Here is a tiny trained network, its code and every weight. The questions are about switching its units off for an input and a class, where a switched-off unit gives its printed mean instead of its output.

import numpy as np


def w(rows, s, z=0):
    codes = np.array(rows[::2]) - 128.0
    scale = np.full(codes.shape[1], s)
    scale[-1] = z or s
    return codes * scale


def f(y):
    return np.maximum(y, 0)


def log_softmax(a):
    a = a - a.max(-1, keepdims=True)
    return a - np.log(np.exp(a).sum(-1, keepdims=True))


def net(x, mask):
    res = np.array(x, float).reshape(1, 5) / 4 @ E
    y = f(res @ A[0][:, :-1].T + A[0][:, -1])
    res = res + np.where(mask, y, B[0][:, -1]) @ B[0][:, :-1]
    return log_softmax(res[-1] @ U[:, :-1].T + U[:, -1])


A, B = {}, {}
E = w([
[23,129,157,89,129,154,66,191],'x0',
[117,87,63,93,195,138,196,182],'x1',
[172,161,179,104,174,211,136,150],'x2',
[184,146,100,66,155,73,49,170],'x3',
[95,124,119,171,251,123,85,79],'x4',
],0.015)
A[0] = w([
[135,155,143,123,17,138,104,145,82],'n0',
[219,109,106,185,173,99,146,51,93],'n1',
[178,199,178,113,196,178,122,149,110],'n2',
[36,110,167,100,117,150,76,173,81],'n3',
[64,89,153,206,102,198,188,97,78],'n4',
[109,66,45,108,186,156,202,182,68],'n5',
[46,101,131,145,173,151,63,147,130],'n6',
[63,68,59,169,77,9,99,125,138],'n7',
[160,117,139,21,14,128,210,179,3],'n8',
[103,116,121,146,217,124,96,64,106],'n9',
[120,175,177,177,153,108,68,65,120],'n10',
[144,167,139,102,122,207,134,141,82],'n11',
[190,148,96,88,148,79,48,168,65],'n12',
[133,202,187,163,66,122,91,90,59],'n13',
],0.013,0.0039)
B[0] = w([
[80,151,89,151,210,144,67,106,211],'n0',
[169,120,51,101,43,202,149,31,206],'n1',
[138,179,150,182,70,127,233,200,198],'n2',
[220,78,124,165,55,190,141,27,223],'n3',
[44,95,242,2,148,28,186,103,220],'n4',
[167,41,34,126,98,62,46,216,224],'n5',
[146,94,89,122,119,224,149,75,208],'n6',
[131,221,165,211,22,122,204,185,225],'n7',
[47,165,66,98,173,201,95,106,254],'n8',
[22,241,119,130,230,144,60,152,190],'n9',
[92,79,85,134,111,127,40,193,197],'n10',
[139,193,153,164,33,120,180,192,177],'n11',
[12,57,251,12,99,35,191,53,203],'n12',
[180,12,89,156,87,76,51,211,208],'n13',
],0.0098,0.022)
U = w([
[82,96,211,67,146,53,155,78,112],'0',
[141,57,89,154,134,86,63,197,101],'1',
[166,103,101,146,106,208,156,5,108],'2',
[57,203,103,140,188,162,79,118,143],'3',
[127,211,176,209,98,115,193,190,109],'4',
[117,136,137,145,137,128,134,110,252],'5',
[181,149,180,158,172,86,130,117,109],'6',
],0.014,0.019)

Each question gives the input, the list of numbers given to net, and the class t.
The units are the neurons (one row each of A and B). Each row of codes is followed by its name. A weight is (code - 128) times the scale printed after its matrix; where a second scale follows, it is the last column's (A, B and U).
mask holds one flag per neuron, in row order. A switched-off neuron (its flag False) gives its mean, the last column of its row in B, instead of its output. The means were averaged over made-up inputs and are rounded, as every weight is.
A unit's drop is (log p(t) with every unit on - log p(t) with that unit switched off) / (log p(t) with every unit on - log p(t) with every unit switched off).
The circuit of an input: a set's keep is (log p(t) with only the set's units on - log p(t) with every unit switched off) / (log p(t) with every unit on - log p(t) with every unit switched off). Starting from the 12 units with the biggest drops (on a tie, the unit counted first), units are removed one at a time, each time the one whose removal leaves the highest keep (on an exact tie, the one counted first), for as long as the keep stays at least 0.8.
circuit, biggest first: the units of the circuit, biggest drop first
unit that matters most: the unit with the biggest drop
k most important neurons: the k neurons with the biggest drops, biggest first
drop of u: that unit's drop, to one decimal
input [3,-6,-8,1,6], class 4: 3 most important neurons -> [n7; n5; n8]
input [7,-2,4,3,-8], class 3: most important neuron -> [n8]
input [-6,6,-4,-3,2], class 1: 3 most important neurons -> [n5; n3; n6]
input [-1,7,-8,1,-4], class 4: 4 most important neurons -> [n7; n13; n10; n0]
input [-1,-5,-1,-3,2], class 1: 2 most important neurons -> [n12; n13]
input [-4,-2,5,-4,0], class 4: 4 most important neurons -> [n12; n3; n2; n6]
input [6,-1,-2,3,6], class 2: 4 most important neurons -> [n3; n6; n8; n0]
input [-3,2,-7,-7,-3], class 0: 3 most important neurons -> [n4; n2; n11]
input [6,5,-4,-5,3], class 2: 2 most important neurons -> [n6; n3]
input [8,5,1,-2,-8], class 2: 3 most important neurons -> [n3; n9; n10]
input [-5,2,4,0,-6], class 3: 2 most important neurons -> [n3; n8]
input [7,-2,-6,-1,2], class 2: 2 most important neurons -> [n3; n6]
input [-3,-2,8,6,-4], class 4: 2 most important neurons -> [n2; n4]
input [5,-1,-8,5,3], class 4: circuit, biggest first -> [n7]
input [-3,-8,-6,-7,7], class 1: 3 most important neurons -> [n10; n13; n12]
input [-7,8,-6,-4,-8], class 1: 3 most important neurons -> [n5; n9; n3]
input [2,-5,-4,-6,0], class 0: drop of n5 -> 0.8
input [6,-6,-1,-3,0], class 1: drop of n9 -> -0.1
input [1,-7,-1,0,-8], class 3: drop of n10 -> 0.1
input [2,3,0,-4,-3], class 0: drop of n4 -> 0.9
input [0,-6,0,4,4], class 1: unit that matters most -> n10
